The rows lie along a hidden order. The number after each row says roughly how far along it the row is, from 0 to 30. A new part has a new order.
[14,-10,-3,-9,0,1,12,6,-7,10,-15,-14,11,12,5,2,-1,-5,-13,-1,1,8,0,-1,6]	28
[19,2,0,-19,-15,-24,17,15,16,43,-7,-6,1,15,24,16,12,10,-14,13,-18,-25,-13,39,29]	19
[2,-2,-2,-13,18,10,4,14,6,15,-8,-6,20,11,4,-1,12,-9,-14,-6,-5,10,0,-2,6]	25
[-1,3,-1,-1,1,3,-1,4,6,24,-4,-5,-1,4,6,12,-3,3,-11,-2,-10,-8,1,11,8]	28
[21,-11,-11,-7,-14,3,-7,16,-5,5,-26,-36,2,14,5,3,-7,-6,-1,0,16,13,-1,-7,24]	29
[13,-2,1,10,-1,3,-4,14,-17,1,11,2,4,5,-9,11,-1,2,-9,-8,11,5,-14,-2,37]	26
[13,8,8,-6,-4,-5,13,16,17,20,-16,-6,9,12,6,0,15,12,-9,-22,-10,-5,-5,14,17]	24
[13,8,7,4,-8,0,19,3,10,21,3,10,-19,-11,0,19,-3,27,8,-30,-14,-12,23,29,25]	12
[11,-5,1,13,10,11,-7,12,-11,7,10,13,12,8,-16,10,6,-1,-19,-12,2,12,-7,-5,24]	27
[18,-14,1,18,-23,-10,-7,6,-24,0,-32,-5,12,17,-2,6,-4,-4,-30,-4,12,4,-3,-13,14]	29
[10,3,-2,3,-5,-3,-3,10,-5,10,-5,-8,9,8,0,7,2,3,-16,-6,0,-4,-14,3,19]	29
[7,5,6,-4,3,-1,-12,13,-1,9,-13,-7,9,8,-2,7,9,-10,-24,-22,1,3,-9,-3,4]	30
[-6,11,-10,-16,-15,-13,9,1,13,26,-16,-5,-20,-19,15,22,-17,6,-1,-5,-26,-35,3,33,-1]	0
[-11,-2,-10,-13,21,10,0,7,6,26,-1,2,16,0,3,8,0,-12,-12,10,-7,7,-1,6,2]	26
[11,-10,-7,-5,9,1,11,18,-1,26,-3,6,21,22,-1,3,12,-12,-16,11,-4,4,5,4,18]	24
[28,-19,-4,1,-4,-9,12,13,-14,37,-9,8,23,38,0,4,21,-8,-18,22,5,5,3,-1,28]	21
[5,-10,-5,-19,7,2,6,9,4,5,-6,-5,15,12,2,3,11,-12,-6,1,-3,6,7,1,9]	23
[-5,-6,-15,-3,25,13,7,1,-3,34,22,23,7,-4,-10,21,-5,-15,-1,17,-9,5,-3,18,27]	25
[10,2,-1,-5,-2,0,-4,17,-1,5,-4,-14,6,11,-1,5,3,-3,-12,-2,-3,-3,-16,2,17]	30
[-6,-9,-22,-20,34,16,13,5,8,57,11,16,10,-3,-1,15,-2,-17,5,22,-11,2,5,19,9]	29
[13,-15,-8,0,-42,-19,-26,2,-18,4,-45,-42,2,13,25,11,-16,-8,-23,29,0,-8,-30,-5,6]	22
[24,-16,-11,-16,-4,-7,3,9,-3,28,-26,-22,23,25,19,-3,13,-8,-13,20,2,-2,0,8,18]	23
[-2,-7,-4,-15,26,14,13,6,0,34,7,22,21,10,-8,1,8,-14,0,0,-4,12,12,3,-6]	19
[17,-2,6,12,10,5,11,12,-4,12,11,11,25,21,-8,-3,20,-1,-9,-16,0,12,-5,-4,21]	20
[0,-4,-10,-10,-2,-2,-13,6,1,1,-15,-19,0,0,7,9,-12,-5,-15,11,-1,0,-15,1,15]	20
[5,-4,4,11,-9,0,-14,12,-12,4,-1,2,9,0,-5,5,3,-10,-3,2,-2,8,-8,-8,8]	27
[27,-13,-3,-1,-11,-14,6,16,-6,16,-23,-16,24,34,12,1,14,-7,-12,8,4,-1,-7,-2,16]	30
[10,6,2,4,-13,-5,16,5,8,21,4,4,-16,-9,3,13,-14,18,9,-24,-12,-15,13,33,26]	3
